Here is a tiny trained network, its code and every weight. The questions are about switching its units off for an input and a target symbol, where a switched-off unit gives its printed mean instead of its output.

import numpy as np


def w(rows, s, z=0):
    codes = np.array(rows[::2]) - 128.0
    scale = np.full(codes.shape[1], s)
    scale[-1] = z or s
    return codes * scale


def softmax(a):
    e = np.exp(a - a.max(-1, keepdims=True))
    return e / e.sum(-1, keepdims=True)


def log_softmax(a):
    a = a - a.max(-1, keepdims=True)
    return a - np.log(np.exp(a).sum(-1, keepdims=True))


def net(x, mask):
    ids = ['αβγδεζηθλμξπτφψω'.index(c) for c in x.split()]
    T = len(ids)
    res = E[ids] + P[:T]
    u = 0
    for l in range(3):
        r = res
        for j in range(3):
            rows = slice(3 * j, 3 * j + 3)
            q, k, v = (r @ M[l][rows].T for M in (Q, K, V))
            z = softmax(np.where(np.tri(T) > 0, q @ k.T / 3**0.5, -1e9)) @ v
            o = O[l][rows]
            res = res + np.where(mask[u + j], z, o[:, -1]) @ o[:, :-1]
        u += 3
    return log_softmax(res[-1] @ U[:, :-1].T + U[:, -1])


Q, K, V, O = {}, {}, {}, {}
E = w([
[135,185,121,116,59],'α',
[97,199,102,128,88],'β',
[111,157,165,88,103],'γ',
[162,193,105,80,125],'δ',
[52,130,210,110,111],'ε',
[111,76,189,247,118],'ζ',
[148,213,59,130,103],'η',
[121,192,118,95,113],'θ',
[148,178,127,105,74],'λ',
[136,212,75,81,121],'μ',
[163,185,117,75,129],'ξ',
[118,96,232,190,5],'π',
[80,208,96,99,154],'τ',
[126,124,103,172,218],'φ',
[202,94,245,120,35],'ψ',
[71,161,175,34,225],'ω',
],0.014)
P = w([
[140,150,93,122,108],'0',
[134,159,159,143,144],'1',
[137,125,87,126,114],'2',
[154,160,163,142,148],'3',
[120,134,107,117,105],'4',
[94,143,129,176,129],'5',
[141,126,71,114,107],'6',
[193,167,170,150,163],'7',
[108,133,103,111,100],'8',
[84,151,125,195,138],'9',
[124,124,107,116,112],'10',
[225,142,100,105,255],'11',
],0.036)
Q[0] = w([
[112,58,189,140,185],'L0H0',
[107,157,53,114,120],'L0H0',
[119,165,138,154,125],'L0H0',
[120,31,142,139,90],'L0H1',
[113,86,211,120,157],'L0H1',
[139,9,202,187,143],'L0H1',
[139,152,101,164,115],'L0H2',
[110,76,84,105,114],'L0H2',
[119,8,57,190,165],'L0H2',
],0.012)
K[0] = w([
[158,219,159,179,197],'L0H0',
[106,17,39,117,167],'L0H0',
[97,190,103,101,127],'L0H0',
[205,189,149,111,137],'L0H1',
[187,99,187,122,146],'L0H1',
[234,91,215,164,237],'L0H1',
[129,112,111,160,141],'L0H2',
[139,163,163,125,163],'L0H2',
[180,97,148,245,211],'L0H2',
],0.011)
V[0] = w([
[109,211,185,203,170],'L0H0',
[145,82,120,114,156],'L0H0',
[139,150,162,107,139],'L0H0',
[128,101,128,74,95],'L0H1',
[119,180,184,159,153],'L0H1',
[154,187,140,142,143],'L0H1',
[138,131,140,186,163],'L0H2',
[88,1,36,143,134],'L0H2',
[56,88,74,109,145],'L0H2',
],0.0064)
O[0] = w([
[118,197,2,170,128,127],'L0H0',
[141,160,160,148,97,33],'L0H0',
[189,130,62,108,136,126],'L0H0',
[113,150,120,151,117,127],'L0H1',
[194,176,93,104,114,117],'L0H1',
[164,133,176,116,99,206],'L0H1',
[200,153,127,160,168,34],'L0H2',
[140,153,132,49,86,2],'L0H2',
[58,127,179,139,139,135],'L0H2',
],0.0054,0.0033)
Q[1] = w([
[147,37,122,69,113],'L1H0',
[158,251,101,166,148],'L1H0',
[200,44,177,115,145],'L1H0',
[150,100,124,115,130],'L1H1',
[132,90,119,146,106],'L1H1',
[183,114,120,179,139],'L1H1',
[97,101,131,51,188],'L1H2',
[107,107,187,170,115],'L1H2',
[84,114,146,119,151],'L1H2',
],0.014)
K[1] = w([
[117,23,58,117,118],'L1H0',
[190,251,100,137,117],'L1H0',
[204,46,76,134,128],'L1H0',
[104,65,135,165,155],'L1H1',
[128,114,134,84,135],'L1H1',
[111,121,63,94,63],'L1H1',
[66,209,164,58,144],'L1H2',
[199,75,174,180,163],'L1H2',
[136,165,111,36,101],'L1H2',
],0.012)
V[1] = w([
[141,98,165,188,162],'L1H0',
[168,157,186,75,97],'L1H0',
[92,231,127,132,122],'L1H0',
[64,94,127,90,127],'L1H1',
[107,2,71,166,158],'L1H1',
[80,166,224,168,163],'L1H1',
[190,108,130,124,115],'L1H2',
[166,58,81,206,222],'L1H2',
[97,81,144,139,93],'L1H2',
],0.0051)
O[1] = w([
[68,83,64,87,136,121],'L1H0',
[146,120,119,138,156,169],'L1H0',
[191,163,43,181,106,244],'L1H0',
[119,10,183,153,67,83],'L1H1',
[85,2,124,146,168,2],'L1H1',
[201,184,64,147,103,146],'L1H1',
[127,180,73,181,129,108],'L1H2',
[209,158,105,173,69,54],'L1H2',
[153,173,104,98,151,108],'L1H2',
],0.005,0.0061)
Q[2] = w([
[160,193,207,201,212],'L2H0',
[70,104,91,158,120],'L2H0',
[78,57,199,140,163],'L2H0',
[8,55,17,184,105],'L2H1',
[101,196,142,247,148],'L2H1',
[80,70,73,131,84],'L2H1',
[102,72,152,151,110],'L2H2',
[110,178,203,207,160],'L2H2',
[52,113,10,108,67],'L2H2',
],0.012)
K[2] = w([
[129,205,61,63,124],'L2H0',
[166,58,117,162,182],'L2H0',
[76,119,146,101,202],'L2H0',
[134,48,84,144,199],'L2H1',
[111,30,62,63,84],'L2H1',
[178,62,122,247,176],'L2H1',
[150,55,144,166,110],'L2H2',
[211,184,52,120,40],'L2H2',
[125,48,122,134,239],'L2H2',
],0.012)
V[2] = w([
[147,98,166,246,81],'L2H0',
[223,122,151,136,96],'L2H0',
[126,118,19,185,229],'L2H0',
[224,125,133,209,45],'L2H1',
[254,119,124,54,229],'L2H1',
[84,150,15,195,196],'L2H1',
[104,138,79,30,181],'L2H2',
[97,141,62,93,218],'L2H2',
[89,188,193,72,96],'L2H2',
],0.014)
O[2] = w([
[109,99,109,206,176,86],'L2H0',
[186,98,101,173,135,151],'L2H0',
[89,139,80,54,121,105],'L2H0',
[130,52,95,81,207,183],'L2H1',
[252,124,167,143,107,29],'L2H1',
[95,194,167,66,144,254],'L2H1',
[128,40,155,127,80,194],'L2H2',
[128,67,140,52,74,201],'L2H2',
[155,153,136,204,72,240],'L2H2',
],0.017,0.0085)
U = w([
[167,203,76,138,74,72],'α',
[90,199,2,149,44,32],'β',
[140,152,140,134,114,158],'γ',
[198,160,92,111,111,144],'δ',
[24,146,254,160,166,113],'ε',
[125,126,65,123,147,136],'ζ',
[182,196,16,94,115,87],'η',
[183,204,112,107,161,127],'θ',
[153,159,78,148,96,164],'λ',
[188,148,22,115,98,116],'μ',
[194,154,115,110,120,154],'ξ',
[94,105,207,170,188,198],'π',
[110,193,142,100,91,8],'τ',
[152,124,193,67,187,167],'φ',
[154,129,153,154,158,222],'ψ',
[118,80,185,101,92,147],'ω',
],0.0099,0.018)

Each question gives the input, a string of symbols that net reads in full, and the target symbol t.
The units are the heads (3 rows each of Q, K, V and O). Each row of codes is followed by its name. A weight is (code - 128) times the scale printed after its matrix; where a second scale follows, it is the last column's (O and U).
mask holds one flag per head, layer by layer. A switched-off head (its flag False) gives its mean, the last column of its rows in O, instead of its output. The means were averaged over made-up inputs and are rounded, as every weight is.
A unit's drop is (log p(t) with every unit on - log p(t) with that unit switched off) / (log p(t) with every unit on - log p(t) with every unit switched off).
The circuit of an input: a set's keep is (log p(t) with only the set's units on - log p(t) with every unit switched off) / (log p(t) with every unit on - log p(t) with every unit switched off). Starting from all 9 units, units are removed one at a time, each time the one whose removal leaves the highest keep (on an exact tie, the one counted first), for as long as the keep stays at least 0.8.
units of the circuit, in order: the units of the circuit, biggest drop first
most important unit: the unit with the biggest drop
heads that matter: for each layer, one digit per head in row order, 1 if its drop is at least 0.15 and else 0, layers parted by /
input β ω λ γ μ β φ α β, target φ: heads that matter	001 / 000 / 011
input β β ψ η θ ξ φ β η λ μ, target φ: most important unit	L2H2
input β ε β τ β β β β τ ψ ε β, target τ: units of the circuit, in order	L2H1, L2H0, L1H1
input φ β β ξ τ, target φ: units of the circuit, in order	L2H2, L2H1
input ε ε φ ψ δ β ζ δ ω β ε β, target α: heads that matter	000 / 000 / 010
input λ β ω τ β β λ φ β δ μ, target φ: units of the circuit, in order	L0H0, L2H2, L1H1
input ω ε γ η π β τ ψ τ η, target τ: heads that matter	010 / 010 / 110
input λ β γ β, target ψ: units of the circuit, in order	L2H1, L1H0, L0H0, L2H0
input ω τ δ β η ε α, target ω: heads that matter	000 / 000 / 001
input β α β β, target ε: heads that matter	000 / 010 / 010
input ε β ψ ψ β φ β α β η φ, target φ: heads that matter	001 / 010 / 011
input β α ε, target ε: heads that matter	001 / 000 / 100
input β ω ω β β α, target α: heads that matter	000 / 000 / 010
input ε β η ε λ β π β ω, target ω: heads that matter	000 / 001 / 001
input μ β φ α ω ε β ω η, target ω: units of the circuit, in order	L2H2, L0H0
input π β ψ η λ, target ψ: most important unit	L2H0
input β γ η, target η: heads that matter	001 / 000 / 111
input λ β φ β ω λ ψ λ ε φ η λ, target β: heads that matter	000 / 000 / 010
input β τ δ δ β η τ ω β ε, target τ: heads that matter	000 / 000 / 110
input β ω ψ η ε β ε β ψ λ ε λ, target μ: units of the circuit, in order	L2H1, L0H1
input η λ η φ β ω ω φ ε β ζ, target ζ: units of the circuit, in order	L1H1, L2H0, L2H1
input β τ π ε β ε, target ζ: units of the circuit, in order	L2H1, L0H0
input ω π ψ η ε φ π ζ ε θ, target ζ: units of the circuit, in order	L2H1
